Here is a tiny trained network, its code and every weight. The questions are about switching its units off for an input and a target symbol, where a switched-off unit gives its printed mean instead of its output.

import numpy as np


def w(rows, s, z=0):
    codes = np.array(rows[::2]) - 128.0
    scale = np.full(codes.shape[1], s)
    scale[-1] = z or s
    return codes * scale


def f(y):
    return np.maximum(y, 0)


def softmax(a):
    e = np.exp(a - a.max(-1, keepdims=True))
    return e / e.sum(-1, keepdims=True)


def log_softmax(a):
    a = a - a.max(-1, keepdims=True)
    return a - np.log(np.exp(a).sum(-1, keepdims=True))


def net(x, mask):
    ids = ['Ξαεηθστω'.index(c) for c in x.split()]
    T = len(ids)
    res = E[ids] + P[:T]
    u = 0
    for l in range(2):
        r = res
        for j in range(2):
            rows = slice(3 * j, 3 * j + 3)
            q, k, v = (r @ M[l][rows].T for M in (Q, K, V))
            z = softmax(np.where(np.tri(T) > 0, q @ k.T / 3**0.5, -1e9)) @ v
            o = O[l][rows]
            res = res + np.where(mask[u + j], z, o[:, -1]) @ o[:, :-1]
        u += 2
        y = f(res @ A[l][:, :-1].T + A[l][:, -1])
        res = res + np.where(mask[u : u + 8], y, B[l][:, -1]) @ B[l][:, :-1]
        u += 8
    return log_softmax(res[-1] @ U[:, :-1].T + U[:, -1])


Q, K, V, O, A, B = {}, {}, {}, {}, {}, {}
E = w([
[106,169,240,100,87,114,100,67,73,95],'Ξ',
[196,190,146,152,72,81,107,122,126,152],'α',
[180,156,123,101,165,140,155,91,112,80],'ε',
[113,126,67,146,140,87,174,110,103,165],'η',
[95,135,163,121,147,100,84,2,93,140],'θ',
[159,199,133,188,139,105,189,117,165,134],'σ',
[126,162,130,65,114,167,133,198,175,196],'τ',
[132,116,131,190,118,129,154,195,137,102],'ω',
],0.025)
P = w([
[2,67,42,121,18,148,48,130,139,156],'0',
[43,62,128,123,122,136,111,239,189,34],'1',
[30,183,212,51,163,34,120,136,126,162],'2',
[149,151,157,141,187,79,176,193,233,133],'3',
[178,177,180,131,164,92,145,147,215,123],'4',
[208,175,201,136,147,119,120,100,197,95],'5',
[207,190,217,157,113,148,99,38,199,65],'6',
],0.0058)
Q[0] = w([
[204,147,130,150,111,68,109,122,160,150],'0.h0',
[156,136,161,188,164,137,125,119,149,163],'0.h0',
[64,148,122,127,111,138,211,179,154,65],'0.h0',
[39,77,143,109,76,156,71,132,142,127],'0.h1',
[252,123,116,182,115,108,118,127,170,94],'0.h1',
[82,143,254,116,166,143,26,114,79,153],'0.h1',
],0.0071)
K[0] = w([
[112,128,160,60,138,142,109,173,185,113],'0.h0',
[131,152,151,158,106,187,168,79,179,167],'0.h0',
[134,82,90,158,55,22,159,85,107,32],'0.h0',
[2,61,139,125,101,152,6,187,143,151],'0.h1',
[218,98,143,122,82,91,127,84,137,94],'0.h1',
[145,164,195,12,166,141,120,174,243,154],'0.h1',
],0.0071)
V[0] = w([
[98,69,133,138,148,176,116,128,134,173],'0.h0',
[88,107,124,36,68,248,151,144,203,231],'0.h0',
[120,176,122,185,129,149,121,90,136,148],'0.h0',
[94,143,136,150,90,142,131,102,136,92],'0.h1',
[39,158,102,24,66,254,111,175,209,206],'0.h1',
[91,32,87,173,138,135,101,123,109,167],'0.h1',
],0.0067)
O[0] = w([
[80,88,44,154,47,225,131,215,8,144,123],'0.h0',
[170,121,65,173,42,147,232,72,148,254,209],'0.h0',
[79,135,155,161,200,126,135,190,79,123,126],'0.h0',
[119,103,161,105,118,144,249,107,215,113,123],'0.h1',
[190,77,88,175,166,218,191,123,67,141,253],'0.h1',
[57,163,128,102,112,122,63,115,55,125,77],'0.h1',
],0.0065,0.013)
A[0] = w([
[125,116,176,66,157,168,111,88,114,134,248],'0.n0',
[103,130,64,104,149,111,121,65,100,168,59],'0.n1',
[119,125,119,120,150,151,153,166,141,187,174],'0.n2',
[202,129,181,129,171,58,150,102,164,2,117],'0.n3',
[120,160,52,107,118,200,164,97,225,134,147],'0.n4',
[52,144,175,12,114,49,92,140,198,123,173],'0.n5',
[150,126,162,163,130,159,112,227,229,79,68],'0.n6',
[122,87,148,148,90,129,104,225,130,135,76],'0.n7',
],0.0076,0.0017)
B[0] = w([
[141,97,226,149,100,114,152,217,154,189,167],'0.n0',
[166,87,106,46,204,24,125,26,188,197,167],'0.n1',
[63,133,225,100,148,135,119,149,204,165,214],'0.n2',
[151,176,146,103,72,58,230,131,49,160,192],'0.n3',
[143,115,161,104,210,102,114,209,68,67,246],'0.n4',
[193,124,100,153,155,238,28,177,172,212,179],'0.n5',
[123,133,138,131,199,142,46,66,203,186,193],'0.n6',
[102,85,167,138,253,94,94,191,116,95,154],'0.n7',
],0.0071,0.013)
Q[1] = w([
[102,107,99,154,66,175,80,140,85,29],'1.h0',
[101,140,112,159,93,112,105,138,101,110],'1.h0',
[195,162,159,176,114,140,155,104,212,255],'1.h0',
[125,95,168,144,143,168,94,122,148,127],'1.h1',
[125,42,173,172,95,130,131,167,123,168],'1.h1',
[122,135,135,88,163,91,167,155,142,160],'1.h1',
],0.0099)
K[1] = w([
[47,38,62,117,170,171,83,147,179,148],'1.h0',
[91,131,150,97,170,120,70,153,126,138],'1.h0',
[221,182,177,214,98,123,115,85,119,88],'1.h0',
[202,180,134,254,73,130,103,118,133,87],'1.h1',
[135,160,146,205,87,71,161,115,53,89],'1.h1',
[186,199,199,89,123,143,159,151,154,146],'1.h1',
],0.0077)
V[1] = w([
[150,137,68,64,121,76,77,116,136,135],'1.h0',
[151,86,180,48,114,143,118,148,54,141],'1.h0',
[99,119,135,254,12,176,79,110,183,183],'1.h0',
[126,59,101,115,207,175,110,209,144,145],'1.h1',
[86,69,150,162,139,60,94,124,72,181],'1.h1',
[184,186,11,143,77,202,41,128,78,148],'1.h1',
],0.0058)
O[1] = w([
[190,84,134,47,206,138,147,123,99,169,53],'1.h0',
[131,87,143,63,6,155,111,189,156,145,226],'1.h0',
[182,254,82,110,98,116,150,90,235,184,135],'1.h0',
[113,166,74,99,166,243,168,87,136,57,201],'1.h1',
[138,74,177,135,123,188,206,53,86,170,134],'1.h1',
[189,109,112,54,178,87,143,119,107,166,2],'1.h1',
],0.0075,0.0076)
A[1] = w([
[93,49,157,41,163,87,120,146,175,123,202],'1.n0',
[178,86,220,74,46,161,69,152,67,175,99],'1.n1',
[92,105,91,180,157,95,175,66,120,199,213],'1.n2',
[129,166,59,191,185,146,47,166,241,96,151],'1.n3',
[167,103,174,149,115,189,253,144,163,129,199],'1.n4',
[189,146,134,141,210,68,173,94,159,147,254],'1.n5',
[81,111,126,40,61,120,131,136,151,239,27],'1.n6',
[2,152,181,19,157,74,93,98,184,102,50],'1.n7',
],0.0066,0.0013)
B[1] = w([
[162,103,114,146,128,92,117,77,126,109,171],'1.n0',
[133,129,97,139,142,137,155,69,116,119,217],'1.n1',
[86,141,163,73,97,112,156,162,140,153,170],'1.n2',
[138,92,137,126,184,136,120,98,138,173,188],'1.n3',
[130,133,109,157,105,109,94,166,122,115,253],'1.n4',
[87,181,111,100,160,127,114,140,83,110,187],'1.n5',
[140,129,100,155,148,132,141,149,161,134,200],'1.n6',
[131,203,153,90,47,79,160,117,91,2,155],'1.n7',
],0.014,0.019)
U = w([
[173,96,100,193,138,36,159,95,3,60,198],'Ξ',
[160,176,153,121,54,63,146,143,199,111,189],'α',
[190,196,235,22,92,208,52,177,48,70,146],'ε',
[141,126,124,42,140,211,126,13,135,114,151],'η',
[105,94,159,77,136,91,182,116,106,155,78],'θ',
[175,217,87,99,180,112,60,108,68,121,6],'σ',
[179,62,86,156,240,194,58,71,139,193,101],'τ',
[39,182,241,173,133,68,77,156,80,93,157],'ω',
],0.0063,0.0026)

Each question gives the input, a string of symbols that net reads in full, and the target symbol t.
The units are the heads (3 rows each of Q, K, V and O) and the neurons (one row each of A and B). Each row of codes is followed by its name. A weight is (code - 128) times the scale printed after its matrix; where a second scale follows, it is the last column's (O, A, B and U).
mask holds one flag per unit, layer by layer, with each layer's heads first. A switched-off unit (its flag False) gives its mean, the last column of its rows in O or B, instead of its output. The means were averaged over made-up inputs and are rounded, as every weight is.
A unit's drop is (log p(t) with every unit on - log p(t) with that unit switched off) / (log p(t) with every unit on - log p(t) with every unit switched off).
The circuit of an input: a set's keep is (log p(t) with only the set's units on - log p(t) with every unit switched off) / (log p(t) with every unit on - log p(t) with every unit switched off). Starting from the 12 units with the biggest drops (on a tie, the unit counted first), units are removed one at a time, each time the one whose removal leaves the highest keep (on an exact tie, the one counted first), for as long as the keep stays at least 0.8.
circuit, biggest first: the units of the circuit, biggest drop first
most important unit: the unit with the biggest drop
k most important neurons: the k neurons with the biggest drops, biggest first
top k neurons in layer l: the k neurons of layer l with the biggest drops, biggest first
which heads matter: for each layer, one digit per head in row order, 1 if its drop is at least 0.15 and else 0, layers parted by /
input τ Ξ ω τ Ξ η, target α: which heads matter => 01 / 10
input Ξ τ α τ Ξ η τ, target τ: circuit, biggest first => (1.n7)
input η ω ω θ ω, target τ: 4 most important neurons => (0.n2, 1.n3, 0.n4, 0.n5)
input θ α τ, target τ: which heads matter => 11 / 00
input τ τ η, target θ: which heads matter => 10 / 10
input τ ω τ, target ε: 3 most important neurons => (0.n6, 0.n7, 0.n5)
input τ θ α τ, target σ: 2 most important neurons => (1.n7, 1.n5)
input Ξ η τ Ξ η σ τ, target ω: 2 most important neurons => (0.n5, 0.n3)
input ω Ξ τ σ, target σ: which heads matter => 11 / 01
input τ τ θ, target η: circuit, biggest first => (1.h1, 0.n4)
input Ξ α τ τ σ η, target ω: 2 most important neurons => (0.n5, 1.n1)
input τ ω τ ω τ ω, target ω: which heads matter => 11 / 00
input θ θ ω θ, target η: which heads matter => 11 / 01
input α τ τ η, target σ: most important unit => 1.h0
input ω α Ξ θ, target α: 4 most important neurons => (0.n3, 0.n5, 0.n4, 0.n0)
input Ξ α ω, target σ: which heads matter => 11 / 10
input τ ε τ, target Ξ: which heads matter => 00 / 10
input τ τ Ξ τ η α τ, target σ: circuit, biggest first => (1.h0, 1.n5, 0.h0)
input Ξ σ ε, target Ξ: top 2 neurons in layer 0 => (0.n3, 0.n6)
input ω τ Ξ, target Ξ: most important neuron => (1.n1)
input Ξ τ τ Ξ, target α: circuit, biggest first => (0.n4, 1.h0, 0.h0)
input τ τ τ ε τ Ξ σ, target ω: 4 most important neurons => (0.n3, 0.n5, 1.n1, 0.n4)
input ω Ξ σ Ξ Ξ Ξ, target α: which heads matter => 01 / 00
input ε ω θ, target Ξ: 4 most important neurons => (1.n7, 0.n0, 1.n1, 0.n3)
input Ξ ε θ, target Ξ: 4 most important neurons => (0.n3, 1.n7, 1.n1, 1.n0)
input τ τ τ τ, target ε: which heads matter => 11 / 11
